Here is a tiny trained network, its code and every weight. The questions are about switching its units off for an input and a target symbol, where a switched-off unit gives its printed mean instead of its output.

import numpy as np


def w(rows, s, z=0):
    codes = np.array(rows[::2]) - 128.0
    scale = np.full(codes.shape[1], s)
    scale[-1] = z or s
    return codes * scale


def norm(h):
    return h / np.sqrt((h * h).mean(-1, keepdims=True) + 1e-5)


def f(y):
    return np.maximum(y, 0)


def softmax(a):
    e = np.exp(a - a.max(-1, keepdims=True))
    return e / e.sum(-1, keepdims=True)


def log_softmax(a):
    a = a - a.max(-1, keepdims=True)
    return a - np.log(np.exp(a).sum(-1, keepdims=True))


def net(x, mask):
    ids = ['αγδεηθλμξπστφψω'.index(c) for c in x.split()]
    T = len(ids)
    res = E[ids] + P[:T]
    u = 0
    for l in range(2):
        q, k, v = (norm(res) @ M[l].T for M in (Q, K, V))
        z = softmax(np.where(np.tri(T) > 0, q @ k.T / 3**0.5, -1e9)) @ v
        res = res + np.where(mask[u], z, O[l][:, -1]) @ O[l][:, :-1]
        u += 1
        y = f(norm(res) @ A[l][:, :-1].T + A[l][:, -1])
        res = res + np.where(mask[u : u + 4], y, B[l][:, -1]) @ B[l][:, :-1]
        u += 4
    return log_softmax(norm(res)[-1] @ U[:, :-1].T + U[:, -1])


Q, K, V, O, A, B = {}, {}, {}, {}, {}, {}
E = w([
[112,158,122,148,123,108,165,89,98],'α',
[105,165,84,59,215,122,171,155,121],'γ',
[91,84,84,107,199,153,124,126,84],'δ',
[49,124,125,123,159,159,177,1,50],'ε',
[130,161,147,137,179,169,198,88,125],'η',
[150,63,125,107,138,99,140,133,101],'θ',
[156,164,99,63,157,104,128,119,144],'λ',
[106,136,109,197,143,161,119,216,115],'μ',
[167,162,85,106,178,90,124,113,74],'ξ',
[141,113,101,166,159,122,106,71,162],'π',
[96,129,139,109,169,93,168,92,183],'σ',
[110,83,115,148,190,113,139,103,189],'τ',
[155,132,206,87,43,220,66,15,111],'φ',
[132,169,126,94,151,138,83,131,143],'ψ',
[172,178,178,75,143,39,143,107,133],'ω',
],0.018)
P = w([
[134,95,131,159,73,125,135,134,134],'0',
[116,193,102,213,252,41,50,102,86],'1',
[93,145,123,128,120,191,170,119,116],'2',
[122,141,201,82,176,123,162,166,153],'3',
[113,192,107,204,243,39,46,102,90],'4',
[90,144,123,127,122,185,166,113,124],'5',
],0.024)
Q[0] = w([
[95,142,86,116,105,123,179,100,140],'0.h1',
[127,135,146,45,93,148,190,198,122],'0.h1',
[97,141,162,165,113,98,133,123,11],'0.h1',
],0.013)
K[0] = w([
[51,115,80,135,197,144,115,35,139],'0.h1',
[85,233,201,12,239,187,106,221,85],'0.h1',
[186,86,190,255,76,10,59,167,31],'0.h1',
],0.0073)
V[0] = w([
[204,164,128,117,55,166,157,176,118],'0.h1',
[133,185,234,188,175,133,120,140,106],'0.h1',
[255,116,74,161,190,121,171,70,69],'0.h1',
],0.0073)
O[0] = w([
[101,25,133,57,201,152,118,73,140,47],'0.h1',
[254,33,45,174,54,149,137,45,92,217],'0.h1',
[95,127,24,163,155,121,200,69,250,251],'0.h1',
],0.0095,0.0016)
A[0] = w([
[147,148,50,97,185,95,146,172,120,173],'0.n1',
[96,159,92,172,123,215,66,101,111,35],'0.n2',
[154,118,146,8,121,168,56,157,198,3],'0.n3',
[177,134,115,73,175,97,47,141,96,59],'0.n4',
],0.013,0.0044)
B[0] = w([
[153,104,193,93,118,82,13,16,132,255],'0.n1',
[124,149,76,49,205,2,91,79,185,205],'0.n2',
[92,250,102,70,205,20,96,81,182,176],'0.n3',
[54,103,47,174,159,214,228,156,114,226],'0.n4',
],0.011,0.0067)
Q[1] = w([
[121,120,134,134,125,241,118,115,51],'1.h1',
[186,125,115,11,101,168,182,152,217],'1.h1',
[166,149,58,133,173,103,77,105,83],'1.h1',
],0.011)
K[1] = w([
[159,112,255,165,118,185,100,55,54],'1.h1',
[235,217,69,113,234,223,150,98,117],'1.h1',
[144,109,92,82,100,28,44,93,90],'1.h1',
],0.0093)
V[1] = w([
[113,160,82,182,179,112,117,63,124],'1.h1',
[142,84,121,180,195,126,97,172,146],'1.h1',
[151,134,134,119,125,197,254,154,187],'1.h1',
],0.0098)
O[1] = w([
[120,51,247,180,139,137,102,154,135,254],'1.h1',
[50,93,140,90,78,30,115,101,44,114],'1.h1',
[130,117,124,49,150,150,72,189,186,77],'1.h1',
],0.012,0.0076)
A[1] = w([
[158,74,75,169,25,185,124,133,94,253],'1.n1',
[108,131,157,182,145,138,4,105,55,128],'1.n2',
[158,90,197,151,98,146,131,130,167,44],'1.n3',
[161,133,202,86,34,188,116,77,87,2],'1.n4',
],0.013,0.0046)
B[1] = w([
[61,180,160,58,84,102,50,192,119,153],'1.n1',
[173,119,148,94,22,208,164,199,133,247],'1.n2',
[201,190,96,117,206,118,153,138,60,178],'1.n3',
[31,72,10,202,199,151,52,174,68,151],'1.n4',
],0.013,0.011)
U = w([
[178,200,60,155,170,104,110,211,85,94],'α',
[150,133,231,57,78,126,79,109,141,51],'γ',
[101,93,143,104,94,196,197,169,83,158],'δ',
[147,151,106,185,163,194,239,129,132,69],'ε',
[171,96,117,79,139,183,87,171,206,176],'η',
[73,81,53,95,109,99,225,98,113,221],'θ',
[120,160,113,66,167,46,63,89,133,89],'λ',
[155,148,136,69,81,74,65,195,75,156],'μ',
[187,18,139,123,108,82,114,77,117,155],'ξ',
[181,123,126,210,83,131,115,213,192,159],'π',
[109,221,115,180,71,95,164,151,152,138],'σ',
[70,77,100,191,133,71,96,144,226,166],'τ',
[148,110,32,141,142,157,58,76,150,140],'φ',
[19,147,168,170,213,138,162,194,141,3],'ψ',
[251,161,80,131,51,71,105,101,135,178],'ω',
],0.011,0.0063)

Each question gives the input, a string of symbols that net reads in full, and the target symbol t.
The units are the heads (3 rows each of Q, K, V and O) and the neurons (one row each of A and B). Each row of codes is followed by its name. A weight is (code - 128) times the scale printed after its matrix; where a second scale follows, it is the last column's (O, A, B and U).
mask holds one flag per unit, layer by layer, with each layer's heads first. A switched-off unit (its flag False) gives its mean, the last column of its rows in O or B, instead of its output. The means were averaged over made-up inputs and are rounded, as every weight is.
A unit's drop is (log p(t) with every unit on - log p(t) with that unit switched off) / (log p(t) with every unit on - log p(t) with every unit switched off).
The circuit of an input: a set's keep is (log p(t) with only the set's units on - log p(t) with every unit switched off) / (log p(t) with every unit on - log p(t) with every unit switched off). Starting from all 10 units, units are removed one at a time, each time the one whose removal leaves the highest keep (on an exact tie, the one counted first), for as long as the keep stays at least 0.8.
units of the circuit, in order: the units of the circuit, biggest drop first
unit that matters most: the unit with the biggest drop
top k neurons: the k neurons with the biggest drops, biggest first
k most important neurons of layer l: the k neurons of layer l with the biggest drops, biggest first
input τ ξ α η ω, target μ: most important neuron of layer 0 -> (0.n1)
input σ ψ θ η ω, target α: top 2 neurons -> (0.n4, 0.n1)
input σ λ θ ω μ α, target σ: top 3 neurons -> (1.n1, 0.n1, 1.n2)
input π τ γ φ σ, target γ: 2 most important neurons of layer 1 -> (1.n2, 1.n4)
input ω ε ψ η ψ, target φ: top 2 neurons -> (0.n4, 0.n1)
input ω θ γ π η μ, target π: top 4 neurons -> (0.n4, 0.n2, 0.n3, 0.n1)
input η ψ τ, target ψ: top 3 neurons -> (0.n1, 1.n2, 0.n2)
input φ φ μ θ σ π, target τ: top 2 neurons -> (0.n2, 0.n1)
input α μ ψ ω θ, target η: top 2 neurons -> (0.n4, 0.n1)
input φ α τ λ, target λ: 3 most important neurons of layer 0 -> (0.n3, 0.n1, 0.n4)
input σ η η ω, target η: units of the circuit, in order -> (1.h1, 0.n1)
input η τ φ ψ, target ψ: top 2 neurons -> (0.n4, 0.n3)
input ψ ψ μ μ, target μ: units of the circuit, in order -> (0.h1, 1.h1, 1.n1)
input η ω λ π ψ, target ξ: unit that matters most -> 0.h1
input τ η η δ, target δ: 2 most important neurons of layer 1 -> (1.n2, 1.n4)
input η γ ξ, target ω: top 2 neurons -> (0.n2, 0.n4)
input τ μ ξ φ τ, target μ: top 2 neurons -> (0.n1, 1.n2)
input μ ξ γ σ η, target θ: units of the circuit, in order -> (1.h1, 0.h1, 0.n4)
input γ τ γ τ θ ψ, target λ: 2 most important neurons of layer 0 -> (0.n2, 0.n3)
input λ λ η δ η, target ψ: units of the circuit, in order -> (0.h1)
input ψ ξ α σ ξ, target δ: top 3 neurons -> (1.n2, 0.n4, 0.n1)
